Below is a small trained network, with its code and all its weights. Each question gives an input and a class and asks what happens when units are switched off, that is, made to give their printed mean instead of their output.

import numpy as np


def w(rows, s, z=0):
    codes = np.array(rows[::2]) - 128.0
    scale = np.full(codes.shape[1], s)
    scale[-1] = z or s
    return codes * scale


def norm(h):
    return h / np.sqrt((h * h).mean(-1, keepdims=True) + 1e-5)


def f(y):
    return y / 2 * (1 + np.tanh(0.7978845608 * (y + 0.044715 * y**3)))


def log_softmax(a):
    a = a - a.max(-1, keepdims=True)
    return a - np.log(np.exp(a).sum(-1, keepdims=True))


def net(x, mask):
    res = np.array(x, float).reshape(1, 3) / 4 @ E
    u = 0
    for l in range(2):
        y = f(norm(res) @ A[l][:, :-1].T + A[l][:, -1])
        res = res + np.where(mask[u : u + 10], y, B[l][:, -1]) @ B[l][:, :-1]
        u += 10
    return log_softmax(norm(res)[-1] @ U[:, :-1].T + U[:, -1])


A, B = {}, {}
E = w([
[113,41,82,151,110,35],'x0',
[145,193,2,62,108,168],'x1',
[33,148,176,94,96,67],'x2',
],0.0096)
A[0] = w([
[141,76,126,201,202,154,90],'L0N0',
[58,196,100,114,74,157,110],'L0N1',
[153,141,231,144,137,183,118],'L0N2',
[80,119,88,170,210,148,130],'L0N3',
[142,181,95,120,163,231,99],'L0N4',
[91,124,87,151,54,11,2],'L0N5',
[112,253,175,92,106,241,121],'L0N6',
[154,164,56,88,114,106,119],'L0N7',
[203,59,171,160,184,92,15],'L0N8',
[192,92,147,190,135,153,76],'L0N9',
],0.012,0.0078)
B[0] = w([
[243,96,254,133,79,104,168],'L0N0',
[181,63,108,112,170,103,182],'L0N1',
[84,121,201,162,48,159,191],'L0N2',
[165,105,118,158,61,116,134],'L0N3',
[112,131,170,82,209,66,203],'L0N4',
[90,65,173,31,131,33,175],'L0N5',
[153,221,157,61,57,178,254],'L0N6',
[98,127,46,174,139,123,182],'L0N7',
[235,103,151,152,92,118,163],'L0N8',
[196,15,147,109,148,161,163],'L0N9',
],0.0097,0.0099)
A[1] = w([
[104,169,249,141,184,142,100],'L1N0',
[170,89,136,149,154,96,111],'L1N1',
[192,133,102,75,195,190,155],'L1N2',
[163,126,201,170,154,145,195],'L1N3',
[52,159,141,78,137,110,88],'L1N4',
[76,99,29,198,103,158,97],'L1N5',
[130,227,44,94,191,131,3],'L1N6',
[99,140,104,136,183,92,146],'L1N7',
[147,93,136,67,161,146,84],'L1N8',
[120,125,69,140,213,104,63],'L1N9',
],0.013,0.0046)
B[1] = w([
[36,117,34,186,128,139,254],'L1N0',
[148,188,55,90,132,174,189],'L1N1',
[47,107,97,116,173,91,248],'L1N2',
[130,156,90,191,180,175,254],'L1N3',
[247,65,179,115,159,113,218],'L1N4',
[121,159,101,212,23,163,164],'L1N5',
[182,178,120,66,88,109,236],'L1N6',
[171,97,145,84,76,160,159],'L1N7',
[123,97,147,149,183,137,159],'L1N8',
[130,139,160,254,97,156,159],'L1N9',
],0.0098,0.0058)
U = w([
[92,212,204,125,74,251,138],'0',
[150,118,84,143,255,185,76],'1',
[132,157,139,148,173,131,1],'2',
[137,128,26,189,59,137,143],'3',
[140,202,88,12,134,138,183],'4',
[224,66,202,188,112,174,153],'5',
[113,45,149,56,125,68,207],'6',
[37,104,144,236,135,145,93],'7',
],0.019,0.0067)

Each question gives the input, the list of numbers given to net, and the class t.
The units are the neurons (one row each of A and B). Each row of codes is followed by its name. A weight is (code - 128) times the scale printed after its matrix; where a second scale follows, it is the last column's (A, B and U).
mask holds one flag per neuron, layer by layer. A switched-off neuron (its flag False) gives its mean, the last column of its row in B, instead of its output. The means were averaged over made-up inputs and are rounded, as every weight is.
A unit's drop is (log p(t) with every unit on - log p(t) with that unit switched off) / (log p(t) with every unit on - log p(t) with every unit switched off).
The circuit of an input: a set's keep is (log p(t) with only the set's units on - log p(t) with every unit switched off) / (log p(t) with every unit on - log p(t) with every unit switched off). Starting from the 12 units with the biggest drops (on a tie, the unit counted first), units are removed one at a time, each time the one whose removal leaves the highest keep (on an exact tie, the one counted first), for as long as the keep stays at least 0.8.
circuit, biggest first: the units of the circuit, biggest drop first
unit that matters most: the unit with the biggest drop
top k neurons: the k neurons with the biggest drops, biggest first
drop of u: that unit's drop, to one decimal
input [2,8,8], class 6: circuit, biggest first => [L0N6; L1N4]
input [-3,2,-8], class 1: unit that matters most => L0N9
input [2,7,-7], class 3: top 2 neurons => [L0N6; L0N7]
input [-3,-5,8], class 7: top 2 neurons => [L1N0; L0N6]
input [-4,-6,7], class 7: top 2 neurons => [L1N0; L0N6]
input [-2,-6,0], class 7: top 3 neurons => [L1N0; L0N6; L1N4]
input [-3,-1,-3], class 0: top 2 neurons => [L0N6; L0N2]
input [-1,0,-3], class 1: top 2 neurons => [L0N4; L0N9]
input [0,2,3], class 6: top 2 neurons => [L0N1; L0N5]
input [2,-8,2], class 7: top 2 neurons => [L1N0; L1N4]
input [0,0,1], class 6: top 2 neurons => [L0N5; L1N3]
input [2,3,1], class 3: drop of L0N7 => 1.3
input [2,7,8], class 6: drop of L1N2 => 0.0
input [-4,-1,-7], class 1: top neuron => [L0N4]
input [0,-3,4], class 7: drop of L0N4 => 0.1
input [-4,-6,5], class 7: drop of L0N2 => -0.1
